How the nodes are linked:
* | β ω π τ ε ψ
PR | CF LJ FC QL PC LD
BM | HP NB MS FM JG PG
RT | DZ FM CJ MN LZ ZG
BR | JQ DJ SQ RL LJ BP
BB | LB GD ZQ QN TJ MJ
QM | ZN SG TD MB JB LL
ZT | PC BP TP QC LD FC
LZ | RT QR MN HD FP BG
ZL | GD GQ HC LB DT GH
JG | BM LG FM QR MD RG
PQ | NM LT PG RG HP JG
HN | TH RJ ZR QT LC RN
QR | FM HP FQ DZ ZJ BQ
NH | RL JQ LD NL CF PC
PG | MD SZ ZJ QB RG FM
JF | NG LD SG SC CT GB
NL | LD SQ MP NG FC TP
GF | QS QM BD QJ JZ BN
HF | NJ LZ LP HS SM FG
NM | RM FT MD PG PQ BM
RG | PG RM QB BQ MS QR
LT | FT MT SZ RM RH LG
PM | QJ QS DD GH DM ZL
MJ | DL DD TZ BZ RJ QN
QB | ZJ JG RT LZ BQ FQ
RQ | MM FR LQ LL JR QM
ZQ | RJ DG HM TH QN TZ
HP | PQ RH RG MS BM MD
ZG | FP QB NJ HF BG MN
JR | RQ GB LL TN ZN JB
ZB | LJ PZ NH CF BP SQ
LP | PZ MN BR LJ HS CC
QT | ZR HM NR RR SN HG
BN | GQ LL DM GD ZM QJ
TJ | BB ZL QN TC DL RJ
BQ | QB MD LZ FP JN DZ
ZN | JR RD TN TD QM LQ
RH | LT NR RM NM NB FJ
QN | ZQ HC TH HN TC BZ
NR | MT RN CH FT RR CQ
SD | SC NG ZN QM QF RQ
RL | SQ CC ZT LD NH PR
CQ | NF QT RH NB GG FT
TC | QN LB HN LC TZ HM
QS | MB ZN ZM BD GF GQ
FR | CT FC SD QF GB SG
BS | SN HN NF CQ HG NR
DR | BP HS PR PC SQ NH
BP | ZB LP CF PR DR RL
SC | SG MP JR ZN SD MM
DM | PM GF GH DG GD DT
FG | DJ BG CC JQ PZ HS
FJ | LG CQ HP BM SZ NM
RR | NR JP FT LT NF GG
TR | LC QN SN BS RN ZR
LB | HC DM RJ ZQ BB DL
GH | DD BD TJ DL DG LB
DZ | FQ MS BG CJ RT FP
PC | PR ZB QL TP ZT NL
GQ | JZ LQ PM DM BN BD
ZR | JP BZ MT NR QT BS
LJ | BR FG RL NH ZB DR
QJ | BD MB DT DD PM GD
CF | NH BR NL FC PR ZT
HS | LP HD LJ ZB HZ JQ
SM | HF FP HS HZ DJ PZ
NJ | HD RT PZ LP HF DJ
ZJ | QR BM DZ RT QB JN
MD | JG FJ QR ZJ PG MS
MB | TD JR BN ZM QS JZ
RM | SZ CH JG MD NM HP
TD | TN RQ GQ BN MB GF
BD | ZM TD ZL DT QJ DM
QF | SD JF QM JB MM JR
BG | ZG BQ HF SM CJ HD
CT | JF NL SC SD FR RD
TH | HM MJ JP ZR HN TR
GG | CQ SN NB LG CH LT
FC | NL RL NG JF QL QC
DT | ZL BN LB BB DD DG
LD | ZT DR QC MP NL QL
TZ | TC BB LC TR BZ TH
JQ | CC SM DR SQ BR ZB
MN | CJ FQ DJ FG HD HF
PZ | FG CJ JQ BR LP HZ
DD | DT ZM BB TJ GH HC
HM | BZ DL RN JP TH LC
TN | LL MM JZ GQ TD QS
CH | GG BS LG FJ FT RH
CC | HZ HF BP DR JQ LJ
SZ | FJ GG BM JG RM PQ
MT | HG TR GG CH NR NF
NB | RH RR NM PQ LG SZ
DG | GH QJ DL MJ HC BB
CJ | BG JN SM DJ MN NJ
JN | BQ PG FP ZG FQ RT
JP | RN TZ HG MT ZR SN
LL | LQ QF GF JZ TN MB
LQ | JB SD QS GF LL TD
FM | MS PQ JN FQ QR QB
QC | TP PR FR GB MP JF
SN | QT TH RR NF BS MT
HG | BS LC CQ GG MT RR
JB | QM SC MB QS LQ TN
TP | QL CF CT FR QC NG
GD | DM JZ DG HC ZL DD
RD | GB TP MM RQ SG SD
RJ | MJ GH BZ HM ZQ TC
LC | HN ZQ QT SN TR JP
FQ | JN RG ZG BG DZ LZ
GB | FR QL QF MM RD SC
HD | MN DZ FG PZ NJ SM
DL | TJ DT TC TZ MJ ZQ
JZ | GF JB QJ PM GQ ZM
ZM | BN TN GD ZL BD PM
RN | TR TC BS HG JP QT
HZ | HS NJ ZB BP CC BR
DJ | SM ZG HZ CC FG LP
HC | DG PM MJ RJ LB TJ
SQ | DR HZ PC ZT RL CF
LG | NB NF PQ HP FJ RM
NG | MP ZT RD SG JF FR
SG | RD QC RQ JR SC QF
MM | QF CT JB LQ RQ ZN
MS | RG NM BQ JN FM ZJ
FT | CH HG FJ SZ LT NB
NF | RR ZR LT RH CQ CH
MP | QC PC GB RD NG CT
BZ | TZ TJ TR RN HM HN
QL | FC NH JF CT TP MP
FP | LZ ZJ HD NJ ZG CJ

The rows follow the links: the fewer symbols apart two nodes are, the more alike their rows tend to be.

Each row is also shifted at random along 7 hidden directions that mean nothing.

Some nodes, each with a row of numbers:
PG	[ -61   38  -81   84   13   30   63  -54  -12  -22   34   18   22   28   25   23   10   74  -67   17   53  -18   63  -10    7   60   12  -58  -39  -15   33  -13    2   -6  -53  -51   -4  -39  -27   -3  -23]
JF	[  66  -46   39 -102   12   20  -39   27   12    1  -56  -16   29  -67  -22  -11   11   43  -10  -38   11   -4   -5   -2    3   13  -38   20   32   26   30   -7   27  -21    3  -21    3   -6   13  -24  -36]
LG	[ -59    0  -38    7   57  -16   77  -19  -19   18  -10   -2   43  -18   34  -43    1  -22  -57  -62  -15  -27   36    2  -35   -1  -40   45  -51  -44   26   30  -14   11  -22  -32  -20   43  -15    0    8]
ZG	[  -5    4   66  -86  -27   71  -69   63  -11   -6  -61  -22    3  -37   35   53    5   14   55   13   30   44   25   -9   27   -8   -6  -26   48   44   -2  -13  -18    2   69   36   13  -29   25  -25   25]
QR	[-100   49   47    3  -32   56  -43   57   23  -55  -42   25   21   -7  -51   91   -2   64   27  -13   14   62   36  -17   98    6   17 -134   33   59   -9  -12  -42   -2   82   12   14  -69   16  -35   49]
TR	[-100   13   -1   26  -29  -49  -15   18    1  -30   -6  -14  -25   25    0  -12  -16  -55   33   51   14   22   22    6   -7   -6   31  -31   14   40    1   32   16    5    4   33   28  -20   -2    4   -3]
BN	[  36   15   -5    6   -4   -2   11   24  -34   14   13  -22  -19   32   70  -20  -17  -57   38   34   10   17   40    3  -45  -23   15   21   -1    6  -13   23  -11   21   14   40   12   18    0    1   18]
FG	[  58  -33    3  -47  -19   12   33   13   27   60   13   -6  -12  -21   13   22   -8   -8  -21    9  -36    6  -47   12    5   11   17   36  -37  -46  -24  -17  -35   26  -11  -22  -18    7   48   52   36]
TH	[  62   29    1   63   19  -65   18  -51  -21  -41   16   31  -10   44  -25  -52  -12  -37   13    6  -23  -12  -29    3  -22  -19   26  -31  -16   -2  -15   30   -1   24  -10   52   -5   -7  -39   15   14]
RT	[   2   47  -11   54  -18   37   20   13   -5   -2   47   19  -24   60   19   29   -7   54   27  -31  -31   45   25  -15    3    8   54  -52  -10   11  -26   14  -33   20   22   15    8  -38   -9    7   40]
MB	[ -39   -7   36  -24   27    9   14   28  -12   23   38   21   -3   35  -33  -42  -30   23   27  -54  -59   15  -39   -8  -19  -40   11    6    7   -3  -55    0  -39   28   39   34  -13   25   18   -2   44]
FQ	[-101   46   -4   71  -30  -52  -34   -2    8  -58  -35   -2  -12    8   -9   32   10  -84   25   46   24   14   34    4   33  -19    6  -46   12   29   17   30   15  -13   23   26   25  -13  -28  -12    3]
ZL	[ -21  -15  -26   -9   -6    7   47  -38   -1   27   33    8  -14    8   29  -16   -1   41  -27    9  -14  -10  -28    6  -30   41   37    8  -38  -32    0   -6   -3   24  -55  -12  -15  -28    5   49   -1]
RD	[ -57  -11   23    3  -10  -57    2   37   14   28   16   -6  -26   21  -22  -21  -27 -101   36    6  -56   12  -43   14   -7  -59    7   44   -2  -13  -47   22  -24   18   32   29    1   53   27   19   40]
MD	[ -71   50    5   87  -10   -2  -36  -24   15  -31    6   24  -16   22  -30   39   37   19   28  -86  -52   14   -7  -12   30  -18    6  -16    7    3    5   24   10  -23   28   10    5  -11  -59  -14    6]
LC	[  46  -22  -17  -20    6  -10   50   10    9    1   17    9   18    4  -26  -24  -33   36  -39   27   15    0    4    3    2   31   18  -39  -18    7   -7   -8  -13   18  -29  -26   -3  -21   36   13    1]
LL	[  58  -32   43  -79   -4   15   10   -5    4   24  -10   13   -1  -26  -11   -3  -19   10   -4   33  -17    1  -72    8    6    9   18  -10  -15  -22  -32  -30  -36   39    1   23  -26  -17   43   41   38]
QC	[ -34   18   15   26   23    6  -30   12   -3    2  -14   -2    8   -5   -3    8   29  -21   24  -95  -41    2   12  -11    2  -46  -44   50   19   -8    7   24    5  -28   45    3    0   50  -37  -38    3]
QM	[   8  -23   -9  -44   41   36   39    0  -23   14   -4    1   47  -20    2  -17  -21   25  -51   45   59  -31   13    0    1   13  -39   -6  -10  -18   -3  -47  -23   10  -11  -26  -24   23   36  -18   -3]
TC	[-115   10    0  -13   20   57   -8   52   -4   -2   -9   -7   33   -3    5   19    2   55   -2  -54   19   19   69  -15   15   -3  -31  -12   27   29   13   -3   -6  -22   37  -30   10   11    6  -56   -5]
RQ	[   9   20  -39   52  -65  -10  -18   27   59  -18  -18  -15  -12  -16  -13   86   25    8  -17    3   10   30   51    0   62   39   21  -38    0   28   44   17   26  -37  -12  -59   33  -42    3    2  -21]
QL	[  38  -35  -49   63  -13   -4  -31 -110   17   13   88   21  -48   29  -41  -11   39   82  -25   33   13  -71  -90    3  -18   43   14   49   10  -34   11  -65   83  -50 -106  -46  -15   -6  -48   22 -104]
ZB	[ -93    8  -44   57  -19   43  -14    9    5   58   39  -29  -23   12   60   64   30  -39    4   11   10  -12   24    3    4  -20  -30   90    1  -47    2  -28    3  -37    5  -41    1   64   -4  -12  -11]
RH	[ -21   45   13   22  -10    6   34  -20   11  -34  -15   40    8    4  -14   28    1   53  -11  -53  -45   37   -4  -11   32   30   48  -92  -39    0   -2   27  -44   40   13   20   -7  -76  -12   34   59]
ZN	[  29    9   49   10  -33   58  -72   22   35   43   12   11  -31  -10  -31   97   30   -1   46  -36  -54   15  -72   -4   65  -46  -16   37   27  -36  -45  -46  -32  -24   68    5  -17   34   10   -3   41]
RR	[ -15  -16   14   -4   15  -74  -15   -1  -21  -14   17   -9  -27   35  -10  -96  -19  -49   44   -3  -26   -7  -18    3  -67  -33   14   38   23   29   -9   43   42    3  -13   49   17   23  -23   -1  -29]
HN	[   6    3    7   -8   36   -9  -28   33  -22  -29  -28  -18   26   -5    1  -46    3   -5   16  -55   18    0   66  -10  -25  -29  -46   18   42   47   29   34   37  -31   25    3   23   31  -29  -65  -38]
NJ	[  75    3   28   29  -44  -32  -74  -13   22   -5   11   -6  -58   14  -23   20   22  -48   59   15  -31    3  -60    6    6  -30   18   30   31    6  -14    3   34  -21   10   36   12    4  -25   11  -14]
TN	[  30    7   -2   31  -18   29  -68  -42  -23   10   27  -15  -47   20   47   17   37  -13   48   36   24  -21  -21    2  -29  -15   -6   61   34  -13    1  -30   45  -32  -11   24    2   20  -45  -10  -43]
SZ	[ -75  -45   26  -32   25   -4  -16  -11   37   -6   18   34   22  -18 -127  -27   -1  101  -31  -73  -38  -24  -77   -7   31    7  -18  -10   24    5  -12  -35   21  -25  -14  -39  -17    2   10  -12  -35]
HZ	[  25    8  -43   83  -19  -38  -26    4   21   -1   32  -18  -25   28  -12   14   15  -51    7   15   10  -12   23    4    5  -21  -13   40   18    8   13    6   46  -49   -9  -31   23   42  -21  -22  -47]
QT	[  72  -15  -30  -22    7   20   45    4   -5   10   20   -4   14    8   18  -17  -18   54  -34   21   27   -2   28   -1  -18   40   17  -19  -17    4    8   -9   -3   12  -37  -30   -1  -23   22    8  -13]
NF	[  -1  -34  -31  -29   -1  -32  -19  -24  -14   -8  -40  -44    8  -41   45  -26   14  -62  -23   88   83  -44   32   15  -30   22  -37   49   10    8   55   -5   66  -29  -55  -20   13   17   -9  -10  -76]
LJ	[ -39    4   39  -44   40   29   26   -1  -40   14   -6   16   21    4   21  -29  -22   -7    9   -6  -12   -1  -23   -3  -20  -27   -8   -2  -15  -25  -36  -11  -52   45   34   47  -28   16   13    5   57]
CH	[  26  -14  -26   -3   32   22   56  -17    0   49   28    2   14   -6   24  -12    6   27  -42  -57  -33  -20   -8    1  -22    8  -17   57  -38  -55   -1   -4  -21    7  -24  -37  -26   33    3   16    8]
MN	[-123   -9  -33   12  -16   67   -8   30   16   26   41  -12    0   13    3   53    3   68  -14   23   41    5   35   -6   30   20   -6   -3   20    7   -2  -49    1  -30   -3  -58    7    5   27  -27  -27]
HG	[   2   38  -10    2   -7   84   24  -38  -37    7   14   11  -12   19   91   30   16   76    9    2   14   18   20  -11  -24   43   42  -33  -28  -17    1  -10  -29   33  -12   25  -11  -61  -24   24   28]
JG	[  65   18   21  -38   14  -32   26  -10  -15  -40  -61    6   20  -24   22  -43    3   14    0  -72  -35   28   28   -3  -30   25   23  -43  -28   27   35   75   -2   36   -4   36    8  -61  -32   20   24]
BM	[ -20  -11  -18    2  -29   17  -18   18   41   32   -5  -19  -10  -30    7   52   33   16  -12  -51  -26    9    9    1   20   14  -12   47   -1  -12   28    3   20  -35   -9  -55    9    5    0    1  -21]
FC	[  23   -4   16   -9  -50    5  -35   41   10   14   20  -18  -47   25   18   24  -14  -22   53   56    1   33   -7    6    0   -7   41   -3   25   26  -26   -3    2    3   15   25   23  -12   25   11    5]
HS	[ -24   22  -13   50   10  -24   29  -33  -31    2   32   12  -15   43   27  -21  -14  -63   11   51    0  -15  -15    4  -24  -24   15    5  -25  -32  -29   -1  -25   30   -2   39  -13   22   -9   19   30]
GD	[   7  -22  -36   65  -50  -21  -29   14   56   48   56  -19  -43   13  -35   64   11  -62   -4   62   -3  -19  -40   15   44  -21   -9   66   12  -34  -20  -43   19  -45  -11  -55    4   61   28    8  -28]
HP	[ -60    5   17    3   -3   -6   11   39    0    4   33   11  -13   42  -22  -15  -36    0   28    8  -21   26   -6   -3    0  -22   30  -30    9   19  -44    3  -28   22   29   25    7    1   25    0   33]
BQ	[  -9  -29   20  -37  -18    5  -29   69   44  -12  -13   -2   21  -22  -83   29  -22   37  -10   14   22   16    9   -2   62    7  -13  -46   38   49   -4  -26    4  -26   28  -41   16   -6   54  -34  -16]
FR	[ -35   13   20   25   23  -24  -39    5  -11  -25  -19    2   11    2  -31  -12    8  -46   22  -23    0  -14    4   -4    7  -49  -43   19   31   12    0    7   15  -25   35   19    5   45  -24  -40   -9]

In each set, the symbols that take the first to the second take the third to the fourth, perhaps in another order. Give the fourth.
Answer with the node's name.
A [  -4   28  -26   53    0  -48   29  -56  -39  -34    3    6  -10   31   38  -28  -14  -76    0  109   49  -24    7   11  -25    5   24  -32  -27   -8    0    8    1   30  -31   46   -2  -13  -21   23    5]
B [ -73   -8    4  -33   12   51  -22   62  -12   14  -17  -27   26  -16   21   25   -7   -8    6   24   54    7   58   -3   16  -20  -43   13   35   22    2  -27   -9  -22   42  -19    9   38   31  -54   -7]
C [   7  -31    2  -36  -15   29  -33   50   19    9    6  -19    5  -10  -30   19  -10   39   -2   27   41    4   19   -2   25    9  -15   -4   43   34   -1  -37   21  -33    7  -39   14    8   36  -35  -38]
D FM

A [ 163   16  -27   11    5   14   20   -1   -1  -21  -23   -4   26  -15   19   15   10   29  -30  -20   24    5   58   -6    9   29   -9  -29  -12   14   38   14    6   -7  -12  -28    9  -25  -13  -14  -10]
B [ -86   33  -13   20    5   31   35   22  -26   29   22   -9  -13   33   81    3   -3  -12   24  -44  -32   31   46   -6  -38  -15   20   23  -24  -17  -14   34  -37   27   23   21    3   11  -10    7   44]
C [  93    7   48  -43    1   15   -2   17  -21  -41  -16   25   16   12  -38   -6  -46   21   16   84   46   18  -14   -2   30    0   25 -109   17   36  -40  -31  -43   41   36   53   -6  -43   40   -4   40]
D LD

A [  29  -28   16  -64   15  -38   30  -18  -15   30  -36  -15    2  -39   46  -49   -3  -73   -7    2  -28  -14  -33   16  -49   -6   -8   64  -37  -38    5   28   -9   34  -20   27  -17   19    6   47   21]
B [  15  -71   35 -102   49   60    0  -16  -20   67   -2   -1   38  -53   -9   -9   -9   -7  -41   68   46  -67  -81   11    5  -23  -79   78    3  -71  -38 -106  -31    3    1  -17  -57   83   60   -4    2]
C [ -79  -14   -1   10    3   -9  -18  -29  -25  -13   65    8  -40   62  -13  -69  -17   54   36   26    7  -10  -31   -4  -59    9   41   -7   31   32  -21  -11   44   -2  -40   34   10  -20  -23    0  -49]
D CQ

A [  -6  -28  -17  -31   21   34   58   -6    5   50   43   12   12    0    2  -14  -12   68  -41  -35  -27  -11  -27   -1  -16   24    6   26  -32  -42  -18  -24  -28   17  -30  -38  -25    7   28   24   11]
B [  13   39  -64   86  -26   17   63   -2   33  -10   34   26    9   27  -16   68   -2   59  -55   -1    6   21   47   -7   57   52   36  -83  -43  -10    8   -5  -31    2  -19  -63    2  -47   12   14   22]
C [ -76  -14  -20   35   55   32  -29  -67  -49    3   74   10  -13   53    2  -70   18   72   14  -18   27  -60  -22  -13  -68  -13  -29   63   40   -9   -3  -43   63  -41  -42    3  -13   44  -60  -45  -84]
D NM

A [  49  -13  -17  -20  -23   12   39    3   18   11   22    6   -5    5   -3   12  -19   56  -26   30    4   13   -7    2    9   49   45  -44  -25    1   -6  -13  -16   23  -33  -22   -3  -49   33   35   10]
B [ -16  -33   15  -32   31  -57   -9  -22   16  -17  -50    1   33  -56  -53  -36   13  -36  -33  -33  -13  -38  -36    8    7  -12  -53   34   -3  -10   28   10   29  -17  -15  -16  -13   29   -8   -6  -27]
C [ 130  -28   15  -23   18    2  -17  -30    7  -20   -9   21   26  -24  -70   -6   -2   34  -33   36   35  -37  -46    1   33    9  -28  -24   16   -2   -3  -52   12  -14  -15  -17  -18    2   12  -11  -27]
D HN

A [  52  -15   18  -14   14  -35  -13  -16   29  -12  -49    9   29  -58  -56   11   18  -30  -32  -38  -23  -24  -37    7   39  -10  -43   15   -9  -21   20    2    5  -15    6  -22  -15   19   -3    1   -1]
B [ -11    6   13   16  -19   27  -37   61   25    0   -1   -3    7    1  -44   65   -6  -12   13   23   22   17   15   -3   65  -28  -24  -21   37   17  -21  -34  -19  -27   58  -20    8   28   37  -40   11]
C [ 110   -4  -12  -28    9   87   12   -6  -11    4   11   10   28   -9   13   34    2  110  -35   15   54   -5   24  -13   20   47   -4  -40    3    0    5  -54  -14   -5  -12  -39  -12  -34   15  -16  -11]
D ZM

A [ 134  -12   -3    3  -14  -33    7  -55    2  -11   28   19  -30   18  -16  -37   -3   27    1   28  -16  -13  -60    5  -25   31   48  -17  -16   -3   -4    2   23   19  -54   21   -5  -44  -16   46  -17]
B [  40  -19   27  -45   -6   25   30   -5   31   43   15   26   -7  -17  -23   10    1   70  -13  -84  -90   18  -72    0    9   18   32    7  -35  -39  -25   -3  -41   32   -2  -10  -27  -27   21   53   48]
C [ -26  -17  -18   18  -22  -40  -18   33   44   -1   -8  -16    1  -17  -45   23    1  -39  -17   14    5   -1   13    6   36   -5  -16   10   13   16   15    6   24  -33   -1  -45   19   21   19  -12  -27]
D GD

A [  84   53   -4   63  -17  -11   16    3   -1  -19   11   17  -19   38   15   24   -3  -18   26  -19  -34   37   18   -5   10  -11   41  -45  -19    4  -16   34  -31   23   28   31    8  -25  -18   13   51]
B [  32    5   18  -21  -13   -5  -47    3  -23  -13  -11  -27  -36   10   57  -38   18    5   60  -39  -15   22   24   -7  -63    0   21   34   31   41   24   48   50   -8   -6   44   29  -25  -47   -7  -35]
C [  48  -41   13  -77   40  -39   49   24   -5    9  -26   -5   37  -30  -18  -73  -35  -18  -32  -20  -13   -7   -3    7  -28   -2  -16   12  -18    2    1   26  -15   28  -11   -4   -8   17   34    8    9]
D ZT

A [ 112  -29   33  -35   19  -28  -14   -7   24   -1  -44   12   34  -58  -70    6    2  -44  -29    1   -6  -33  -57    9   46  -25  -54   16    0  -25   -3  -25   -8   -8   20  -14  -22   39   24   -3    8]
B [  43   48   -4   58   -4   12   20   -6  -11  -13   31   23  -17   49   11    7   -3   27   23  -41  -40   30   11  -12   -5   -3   42  -42  -17    2  -20   26  -28   21   19   29    1  -29  -25    8   41]
C [ -78   24   -1   75   14   22  -38  -56   -7   -4   50   26  -26   36  -21    4   38   51   23  -70  -38  -20  -40  -13   -8  -19   -7   31   18  -20   -7  -16   25  -33   -1    6  -11   16  -64  -18  -27]
D PQ

A [  63   -2    2  -16    0  -14  -18  -11   21  -18  -59   -7   21  -57   -4   14   37    1  -22  -63  -15   -5   14   -1   15   15  -29   16   -4    2   51   28   29  -25   -7  -24    5  -11  -28   -4  -22]
B [  17  -38   13  -38   23  -69  -13  -16    2  -52  -58    1   44  -49  -78  -41  -20  -61  -42   95   75  -49  -20   15   29   -3  -49  -34   17   22   18  -26   29  -11  -17   -4   -4   16   24  -20  -39]
C [  13   -7  -30   12  -10   53  -33   21   -8   -1   38  -18  -10   28   16   14    4   68    9   32   65   -2   51  -11   -6   22   -3   -1   45   39   14  -34   41  -40  -15  -33   22   -4   -1  -46  -63]
D DG

A [ -53  -32   19  -67   36   24  -25   61  -22   -4  -23  -24   40  -17  -14  -34  -25    3    2   27   65  -10   45   -4   -6  -23  -54    9   53   43    2  -24   12  -20   29   -9    9   42   34  -66  -32]
B [ -28   15   45  -53   45   55   26    3  -45   -7   -7   27   30    8   11  -30  -22   66   11  -46  -10   16   -3  -17  -17   -7    6  -46   -3    2  -28   -4  -52   46   38   48  -20  -22    4   -8   52]
C [ -17    2  -22   18    0    1   19   -6  -44   21   41  -18  -26   50   68  -25  -31  -68   22  126   58  -15   13    9  -45  -19   14   19   -1  -13  -31  -25  -12   23  -10   39   -1   30   16    8    7]
D DD

A [-106   12  -44   57  -41   14   -1   30   50   32   12  -19  -14   -8   11   83   27  -11  -18  -35  -23   18   33    1   44    6   -6   32  -12  -20   18    6    1  -33    4  -67   15   18    7    0    0]
B [  97   35  -15   85  -14  -18    9  -39   -6  -25   67   36  -37   76  -32   -6  -11   23   25   29  -15    6  -32   -5    2    0   57  -58   -4    3  -36   -8   -7   14  -10   33    1  -28  -21   15   11]
C [ -71  -64   16  -23   49  -22  -16  -38   21   40   50   19    0   -8  -90  -73   16   58  -20 -115  -77  -56 -107   -2  -32  -24  -41  103   16  -38  -14  -21   43  -36  -37  -36  -28   65  -20   -4  -57]
D DM

A [ -29    3  -17    6   17  -29   74   21   30   20   -9   13   32  -18  -23    1  -12  -11  -50  -82  -66   14    6    3   20    0   -4    1  -53  -32    1   37  -46   23    8  -38  -14   13   21   24   50]
B [  78   -6   32  -38   -9   65  -60   64    4   24  -15  -24    1  -18   13   48   10    3   34  -13   16   19   22   -7   25  -32  -39   33   49   16  -11  -29   -8  -31   59   -7    8   37   21  -46    3]
C [  18   22  -42  -12   -1   23   54   46  -11   -2  -60  -31   48  -39   79   43   -8  -44  -47   39   63   19  118    2   20   29  -22  -30  -34    2   42   20  -36   14   10  -35   10   -9   30  -11   29]
D SD

